Below is a small trained network, with its code and all its weights. Each question gives an input and a class and asks what happens when units are switched off, that is, made to give their printed mean instead of their output.

import numpy as np


def w(rows, s, z=0):
    codes = np.array(rows[::2]) - 128.0
    scale = np.full(codes.shape[1], s)
    scale[-1] = z or s
    return codes * scale


def f(y):
    return np.maximum(y, 0)


def log_softmax(a):
    a = a - a.max(-1, keepdims=True)
    return a - np.log(np.exp(a).sum(-1, keepdims=True))


def net(x, mask):
    res = np.array(x, float).reshape(1, 6) / 4 @ E
    y = f(res @ A[0][:, :-1].T + A[0][:, -1])
    res = res + np.where(mask, y, B[0][:, -1]) @ B[0][:, :-1]
    return log_softmax(res[-1] @ U[:, :-1].T + U[:, -1])


A, B = {}, {}
E = w([
[158,93,91,111],'x0',
[112,189,60,78],'x1',
[126,131,134,127],'x2',
[126,128,137,120],'x3',
[109,149,148,142],'x4',
[10,97,128,125],'x5',
],0.013)
A[0] = w([
[108,155,59,112,189],'n0',
[118,138,147,131,150],'n1',
[6,61,94,125,36],'n2',
[208,184,138,142,85],'n3',
[100,169,76,99,93],'n4',
[136,81,130,154,252],'n5',
[124,60,162,181,101],'n6',
[123,44,163,199,109],'n7',
[94,176,75,90,89],'n8',
],0.018,0.0031)
B[0] = w([
[45,102,158,67,195],'n0',
[122,125,115,82,143],'n1',
[212,89,64,252,253],'n2',
[128,83,71,227,216],'n3',
[135,165,161,56,187],'n4',
[61,176,240,171,177],'n5',
[111,171,120,43,197],'n6',
[97,130,142,13,213],'n7',
[124,169,200,61,195],'n8',
],0.014,0.016)
U = w([
[102,159,163,2,5],'0',
[206,89,42,172,251],'1',
],0.0098,0.0024)

Each question gives the input, the list of numbers given to net, and the class t.
The units are the neurons (one row each of A and B). Each row of codes is followed by its name. A weight is (code - 128) times the scale printed after its matrix; where a second scale follows, it is the last column's (A, B and U).
mask holds one flag per neuron, in row order. A switched-off neuron (its flag False) gives its mean, the last column of its row in B, instead of its output. The means were averaged over made-up inputs and are rounded, as every weight is.
A unit's drop is (log p(t) with every unit on - log p(t) with that unit switched off) / (log p(t) with every unit on - log p(t) with every unit switched off).
The circuit of an input: a set's keep is (log p(t) with only the set's units on - log p(t) with every unit switched off) / (log p(t) with every unit on - log p(t) with every unit switched off). Starting from all 9 units, units are removed one at a time, each time the one whose removal leaves the highest keep (on an exact tie, the one counted first), for as long as the keep stays at least 0.8.
units of the circuit, in order: the units of the circuit, biggest drop first
k most important neurons: the k neurons with the biggest drops, biggest first
drop of u: that unit's drop, to one decimal
input [-5,7,-7,3,0,-8], class 1: 3 most important neurons : n3; n7; n6
input [8,-2,-6,-1,-5,2], class 0: units of the circuit, in order : n3
input [-2,-3,7,-5,-3,4], class 1: 4 most important neurons : n2; n8; n0; n4
input [3,5,-7,-1,-8,7], class 1: 2 most important neurons : n2; n7
input [7,-8,3,-3,2,-6], class 0: 2 most important neurons : n2; n7
input [0,4,-5,0,-5,5], class 1: 4 most important neurons : n2; n7; n6; n5
input [-6,5,-5,8,0,-6], class 1: 2 most important neurons : n3; n7
input [2,2,-7,-4,5,3], class 1: 4 most important neurons : n7; n2; n6; n5
input [-1,-6,-6,-3,-4,-5], class 0: drop of n2 : 2.3
input [8,5,3,1,8,8], class 1: drop of n2 : 4.8
input [0,-4,-8,1,1,-3], class 0: drop of n2 : 5.4
